Here are made-up nodes, facts about them, and rows of numbers that follow some of those facts. Name the node behind each unnamed row.

Named rows:
sasome: [-63,-666,17,291,-12,199,14,35,179,-40,-28,-118,16,-114,43,21,-306,222,-134,201,-118,-28,-10,-237,17,19,-222,112,232,205,234,142,-5,-5]
bedras: [21,-241,-32,58,-121,145,44,71,-93,-64,-168,-58,10,-96,-66,140,-317,0,-19,153,-284,-187,-41,57,50,-20,-230,107,165,214,153,-32,96,110]
kuflum: [-71,-125,14,3,-166,114,59,99,-53,-12,-184,-81,8,-99,-52,209,-288,94,-43,79,-213,-44,-51,21,140,7,-215,79,258,222,166,-16,37,43]
tefom: [11,-183,-56,81,-111,118,41,63,-73,-90,-155,-58,7,-47,-83,206,-193,-15,-38,155,-256,-215,-10,46,53,41,-237,128,179,225,171,-11,78,119]
lefo: [-113,-22,-48,41,-14,69,46,71,-68,-174,-128,36,2,108,-225,405,163,-37,-88,47,-102,-259,154,-115,81,132,-260,150,51,248,168,-114,-15,262]
pitros: [-37,-31,-116,117,-60,73,32,40,-100,-189,-106,4,-8,40,-201,447,95,-35,-115,133,-256,-315,144,19,16,163,-270,207,114,260,188,-53,33,137]
ruluna: [-24,-195,-4,9,-85,148,52,57,-65,-65,-206,-58,11,-35,-19,138,-201,-22,-11,68,-153,-118,-41,-48,85,36,-227,49,151,177,160,-67,37,174]
misere: [-34,-197,-22,-127,-88,133,20,106,-182,-43,-278,-219,-51,12,-39,193,-356,-117,-84,51,-56,-138,-135,30,71,-159,-265,50,77,182,233,-60,46,29]
plirenok: [-32,-190,-9,-91,-78,143,34,88,-145,-48,-253,-152,-25,-17,-39,177,-281,-77,-50,66,-83,-110,-99,11,85,-68,-253,47,98,181,197,-67,42,104]
paske: [-48,-115,-64,-1,-76,165,44,-17,-32,-52,-184,133,23,6,-53,220,-41,-91,-36,69,-125,-28,21,123,-40,18,-195,26,173,204,169,38,-6,174]
kotra: [-34,-63,-98,170,-45,83,30,49,-64,-190,-82,11,2,47,-193,426,99,-13,-107,155,-263,-306,148,-37,-17,158,-261,218,127,259,189,-20,27,123]
dumor: [-93,14,-81,40,-2,36,66,55,-78,-206,-175,19,-6,104,-164,437,181,-45,-88,52,-129,-243,149,-126,59,217,-259,147,87,212,187,-144,-14,138]
fligim: [-129,-17,34,-10,-178,142,-33,-49,207,94,-350,-96,1,46,-78,110,-19,-11,32,226,-100,-309,-153,47,423,352,-305,98,522,140,58,182,67,167]
drutek: [9,302,4,-3,-45,80,21,237,-9,-27,158,-122,62,-79,51,244,-427,110,-125,55,-230,-208,-102,72,202,245,-234,8,260,259,82,-21,110,-17]
grinisok: [-95,-185,1,-75,-113,120,-26,112,-151,13,-249,-340,-69,13,-67,306,-517,-4,-201,102,-31,-77,-228,34,98,-215,-290,108,179,227,304,85,31,-237]
musi: [-63,-36,-57,-8,-86,-137,197,62,-71,-105,-541,43,-7,-85,-2,186,-522,75,51,136,-344,-6,-29,-143,198,149,-175,81,388,158,127,-156,124,-315]
debem: [-61,-92,9,17,-158,112,52,107,-33,-15,-192,-92,13,-77,-44,219,-275,87,-59,93,-209,-52,-57,13,150,29,-219,80,284,209,170,-15,38,39]

How the nodes are related:
bedras τ plikenus; bimeflas τ flakos; birir τ gritruk; biros τ robruk
bizes τ zeti; bogral τ drimak; bora τ biros; brapu τ grizun
bremi τ plola; breske τ grusi; bribris τ tromor; brize τ lusaze
brolim τ zoken; debem τ saskel; debrom τ kloskor; dedrifon τ pobrolun
defes τ plirenok; dozan τ breske; drefizo τ vedi; drimak τ grabrenak
drusam τ kogagrek; drutek τ lustem; dulam τ zutol; dusol τ skanam
fifun τ taplak; flakos τ gregrer; flefe τ bizes; flenopal τ pedran
fligim τ drusam; flobrok τ vatrol; fluplik τ tefom; flupur τ bribris
fodi τ retaklu; fomor τ flupur; fozu τ kloflum; gotrom τ fomor
grabrenak τ flefe; grari τ laskis; gregi τ dusol; gregrer τ notrol
grinisok τ grari; gristibek τ staplek; gritruk τ zabridal; grizun τ treflil
gronur τ fozu; grotim τ bogral; grusi τ dostok; gruven τ veskam
kamom τ plistedem; kedra τ mebroskel; kletemu τ fluplik; kloflum τ skegru
klona τ pletidel; kloskor τ dozan; kluti τ bremi; kogagrek τ trestom
kuflum τ bedras; laskis τ trimor; lusaze τ kluti; lustem τ flobrok
mazor τ vigrol; mebroskel τ plotul; mife τ sasome; misere τ fifun
motan τ klona; muflotrom τ dedrifon; musi τ mazor; notrol τ stumak
nozivi τ mife; paske τ roflusin; pedran τ bora; pletidel τ skudil
plikenus τ pitros; plimek τ drutek; plirenok τ misere; plistedem τ dumor
plola τ musi; plotul τ bimeflas; pobrolun τ saka; retaklu τ tebrek
robruk τ birir; ruluna τ timiskin; saskel τ muflotrom; sasome τ dulam
skanam τ totrol; skegru τ gristibek; skudil τ debrom; staplek τ nugen
statro τ drefizo; stoliske τ brapu; stumak τ plimek; sutem τ grotim
taplak τ gruven; tebrek τ motan; tefom τ klafler; timiskin τ kuflum
totrol τ lefo; treflil τ gregi; trimor τ nozivi; vatrol τ fodi
vedi τ kotra; veskam τ grinisok; vigrol τ kamom; vogrul τ statro
zabridal τ paske; zeti τ zore; zoken τ sutem; zore τ fligim
zutol τ vogrul; bedras ξ 905; bimeflas ξ 905; birir ξ 905
biros ξ 644; bizes ξ 905; bogral ξ 905; bora ξ 644
brapu ξ 905; bremi ξ 905; breske ξ 905; bribris ξ 644
brize ξ 905; brolim ξ 644; debem ξ 905; debrom ξ 644
dedrifon ξ 905; defes ξ 905; dostok ξ 644; dozan ξ 905
drefizo ξ 644; drimak ξ 644; drusam ξ 644; drutek ξ 644
dulam ξ 905; dumor ξ 905; dusol ξ 644; fifun ξ 905
flakos ξ 905; flefe ξ 905; flenopal ξ 905; fligim ξ 905
flobrok ξ 905; fluplik ξ 905; flupur ξ 644; fodi ξ 905
fomor ξ 644; fozu ξ 905; gotrom ξ 644; grabrenak ξ 905
grari ξ 644; gregi ξ 644; gregrer ξ 905; grinisok ξ 905
gristibek ξ 905; gritruk ξ 644; grizun ξ 905; gronur ξ 644
grotim ξ 644; grusi ξ 905; gruven ξ 905; kamom ξ 644
kedra ξ 905; klafler ξ 905; kletemu ξ 905; kloflum ξ 905
klona ξ 905; kloskor ξ 905; kluti ξ 644; kogagrek ξ 644
kotra ξ 644; kuflum ξ 905; laskis ξ 905; lefo ξ 905
lusaze ξ 905; lustem ξ 905; mazor ξ 905; mebroskel ξ 644
mife ξ 644; misere ξ 644; motan ξ 644; muflotrom ξ 905
musi ξ 644; notrol ξ 905; nozivi ξ 644; nugen ξ 644
paske ξ 905; pedran ξ 905; pitros ξ 905; pletidel ξ 644
plikenus ξ 644; plimek ξ 905; plirenok ξ 644; plistedem ξ 905
plola ξ 905; plotul ξ 905; pobrolun ξ 905; retaklu ξ 644
robruk ξ 905; roflusin ξ 644; ruluna ξ 644; saka ξ 905
saskel ξ 644; sasome ξ 905; seflur ξ 644; skanam ξ 644
skegru ξ 644; skudil ξ 905; staplek ξ 905; statro ξ 644
stoliske ξ 905; stumak ξ 905; sutem ξ 644; taplak ξ 905
tebrek ξ 644; tefom ξ 905; timiskin ξ 644; totrol ξ 905
treflil ξ 905; trestom ξ 905; trimor ξ 905; tromor ξ 644
vatrol ξ 905; vedi ξ 905; veskam ξ 644; vigrol ξ 905
vogrul ξ 644; zabridal ξ 905; zeti ξ 644; zoken ξ 644
zore ξ 905; zutol ξ 905

Which node is each row?
No name comes twice in this set of rows, the named rows included.
[-140,122,-58,66,-86,40,26,55,-2,-123,-139,-31,-5,76,-214,499,167,45,-144,99,-145,-238,113,-23,164,260,-283,183,246,250,176,-1,-21,80]	trestom

The same nodes again, as new rows of numbers:
Known rows:
laskis: [10,-192,95,-178,-36,-135,-78,-71,-84,-68,154,-5,8,-24,-43,-101,122,50,-72,125,-221,-182,-308,6,57,173,12,-78]
bora: [-102,69,106,108,71,55,2,-6,-44,22,-155,-68,339,35,-242,-80,185,95,-129,-22,301,-179,-71,-103,-112,-130,231,-169]
mebroskel: [266,-226,-214,390,-306,49,-210,305,-90,265,241,-348,-308,408,-48,55,-29,-361,-178,-132,-142,-341,-11,-715,343,-46,-181,354]
nugen: [-195,-97,-198,-412,84,-484,-62,297,-116,228,-117,-215,-309,-43,52,74,84,-21,-24,309,-163,61,-547,-214,126,-215,42,-308]
taplak: [-17,-619,141,-381,-292,45,-131,-251,-170,-162,163,115,23,-46,1,92,254,93,-40,222,-191,-193,-380,-70,187,556,194,111]
biros: [-77,77,74,40,60,-9,29,-4,-36,54,-100,-93,241,22,-232,-82,107,56,-93,12,260,-123,-137,-101,-46,-145,207,-159]
plistedem: [-423,132,-52,-296,-235,54,-128,302,-93,-72,9,-379,117,-241,-2,-23,535,-47,-179,-56,4,-491,-73,-285,194,66,-204,-224]
plikenus: [-25,325,-72,-102,36,109,364,-450,170,-307,357,-129,280,-232,-352,-422,-420,-109,-39,-91,337,-243,44,119,194,178,98,11]
fluplik: [30,-100,158,-81,26,-89,-44,-183,2,-246,376,2,76,-67,-48,-309,41,51,-84,15,-346,-330,-203,153,45,231,-127,-34]
robruk: [-42,65,-6,-77,75,-105,54,-28,-23,59,-72,-113,159,-2,-211,-100,6,-2,-57,49,206,-51,-189,-83,-19,-103,218,-136]
drefizo: [29,496,3,174,427,-434,16,266,77,58,165,-235,-33,22,-120,-444,-98,-51,-65,-87,-315,-171,-213,133,-213,-504,-246,-367]
dostok: [-510,-652,-229,-545,319,-337,37,376,-13,-432,406,-673,-386,-337,92,-224,-569,169,-427,416,-576,64,-636,-244,-418,20,384,-554]
kuflum: [-25,302,-5,-70,24,125,346,-465,156,-297,335,-118,316,-217,-355,-426,-396,-116,-11,-88,358,-252,41,125,163,161,132,24]
skudil: [-209,-310,188,-308,278,-239,-43,8,-48,-265,135,-76,106,-171,-17,-205,36,279,-183,263,-359,-48,-484,202,-408,69,254,-422]
brapu: [-16,173,41,63,57,67,189,-199,34,-55,13,-84,333,-39,-318,-186,-118,11,-51,-54,405,-127,-40,6,-12,-41,266,-67]
pitros: [-178,393,-232,-302,41,-46,422,-408,166,-340,420,-229,118,-403,-313,-436,-501,-150,-12,5,301,-238,-61,65,371,134,-14,-45]
fozu: [-10,-189,48,-108,78,-246,-155,225,-137,254,-217,-50,-22,153,-47,96,265,71,-38,187,-95,41,-426,-149,-112,-186,195,-240]

Name these rows:
No name comes twice in this set of rows, the named rows included.
[43,190,332,-299,116,-310,-88,-285,-89,9,-56,402,247,-80,-56,-171,529,184,178,128,-218,-142,-377,512,48,101,-159,-215]	fodi
[118,-818,364,-245,-377,254,-244,-361,-210,-134,86,276,245,102,-48,159,444,176,-65,182,-101,-237,-261,-49,38,724,359,218]	defes
[-134,-4,46,-174,-23,-91,-49,98,-61,-55,67,-159,59,-72,-66,-98,201,9,-84,31,-99,-265,-204,-75,49,50,-21,-135]	mazor
[-358,68,-34,-269,-198,23,-77,241,-68,-73,29,-321,104,-206,-7,-57,425,-24,-148,-40,6,-448,-140,-224,141,46,-170,-205]	kamom
[32,171,53,65,224,-278,-61,114,8,-7,135,-105,4,20,-79,-274,13,-10,-74,3,-273,-183,-241,89,-113,-200,-96,-229]	sasome
[48,250,30,83,267,-298,-30,160,25,34,122,-130,3,24,-125,-320,-3,-10,-92,-15,-268,-182,-249,85,-139,-263,-157,-282]	dulam
[-312,-497,74,-305,295,-218,-43,167,-57,-352,220,-297,-34,-184,8,-202,-184,250,-296,293,-453,-10,-508,19,-488,79,377,-472]	kloskor
[-125,-11,-28,-300,55,-222,20,-120,20,-302,445,-95,-149,-231,4,-340,-60,-33,-68,110,-394,-305,-323,119,207,202,-250,-116]	klafler
[145,-131,96,-68,133,-235,-26,-142,-32,-16,171,67,4,57,-124,-185,-85,24,-10,147,-186,-65,-317,107,-52,32,95,-97]	plola
[168,228,207,-174,7,-265,-106,-248,-67,132,-26,362,127,24,-32,-122,508,29,194,59,-175,-224,-299,328,227,62,-257,-46]	lustem
[37,-26,71,-69,97,-193,-58,20,-30,-39,153,-52,1,0,-50,-198,67,36,-59,59,-249,-182,-293,56,-26,-22,-47,-144]	nozivi
[174,181,146,-122,-48,-242,-113,-182,-73,164,-9,268,66,76,-34,-109,454,-26,162,30,-152,-234,-257,226,282,51,-286,10]	drutek
[192,-152,315,111,25,36,-135,-214,-37,-215,306,127,230,55,-92,-302,152,50,-96,-41,-300,-372,-127,195,-127,283,-37,-5]	kletemu
[-676,11,-309,203,594,-406,-86,-262,-140,-242,188,190,-200,-285,-91,-169,-16,448,-285,370,289,67,-627,-48,519,-566,-89,-225]	trestom

The same nodes again, as new rows of numbers:
Named rows:
lusaze: [-39,-85,71,-2,3,-140,-48,435,176,269,-132,-10,-312,29,26]
grusi: [-151,132,80,-231,141,-205,-57,251,191,210,-155,-40,-246,22,86]
roflusin: [24,109,157,-71,136,-11,45,341,229,161,-49,-231,-249,126,154]
pedran: [-15,-96,95,-12,8,-136,-233,411,149,233,-179,-160,-258,-53,184]
brize: [-29,-60,71,-41,39,-180,-93,399,151,226,-88,-68,-237,43,54]
taplak: [-312,-97,325,21,47,-228,-112,356,66,100,170,71,-345,412,220]
stumak: [36,2,-27,-168,118,-266,-94,250,60,290,-296,98,-176,206,89]
tromor: [9,125,141,-73,174,-45,66,339,224,147,-20,-174,-218,144,116]
bremi: [-27,-114,64,56,-50,-61,58,471,234,333,-134,3,-435,46,-29]
kluti: [-32,-100,53,29,-11,-101,13,452,214,311,-123,-13,-379,31,-7]
birir: [33,-124,98,19,-105,-55,-330,402,158,307,-285,-271,-375,-122,314]
kamom: [-27,-81,43,6,-50,-60,16,446,212,311,-97,-28,-395,88,12]
mebroskel: [94,-14,46,-158,-3,-236,-130,532,28,81,-73,-26,-177,153,104]
lustem: [-78,-110,46,-28,126,-240,-141,80,110,430,-268,21,-95,139,2]
ruluna: [-48,-64,109,-26,93,-234,-160,442,148,172,-112,-55,-181,-16,78]
kedra: [6,-37,59,-88,45,-204,-115,448,104,146,-83,-64,-201,88,96]
bora: [11,-105,101,10,-49,-103,-276,414,156,258,-228,-214,-330,-104,247]

Which node is each row?
No name comes twice in this set of rows, the named rows included.
[208,48,15,-221,-33,-244,-112,621,-46,25,-107,39,-179,258,135]	bimeflas
[-16,-150,113,36,10,-191,-199,214,59,365,-147,-108,-23,164,-52]	vatrol
[-350,-93,270,10,36,-238,-119,397,86,111,145,40,-351,426,237]	gruven
[13,122,138,-68,148,8,103,337,253,162,-1,-178,-263,157,94]	dumor
[-272,-92,310,11,49,-215,-110,346,52,95,143,79,-335,363,215]	fifun
[16,-79,97,-7,-67,-77,-259,409,152,263,-221,-216,-304,-42,253]	zabridal
[-190,227,94,-372,74,-262,-126,283,112,170,-138,-84,-183,22,14]	debrom
[-227,238,60,-392,118,-287,-114,223,163,202,-201,-47,-211,5,35]	kloskor
[5,-42,77,-39,-9,-87,-176,385,160,233,-144,-200,-290,5,215]	paske
[-127,198,112,-350,-4,-234,-171,355,58,132,-75,-121,-122,73,-7]	skudil
[-46,183,142,-140,187,-46,87,282,242,163,-36,-152,-224,129,121]	dostok

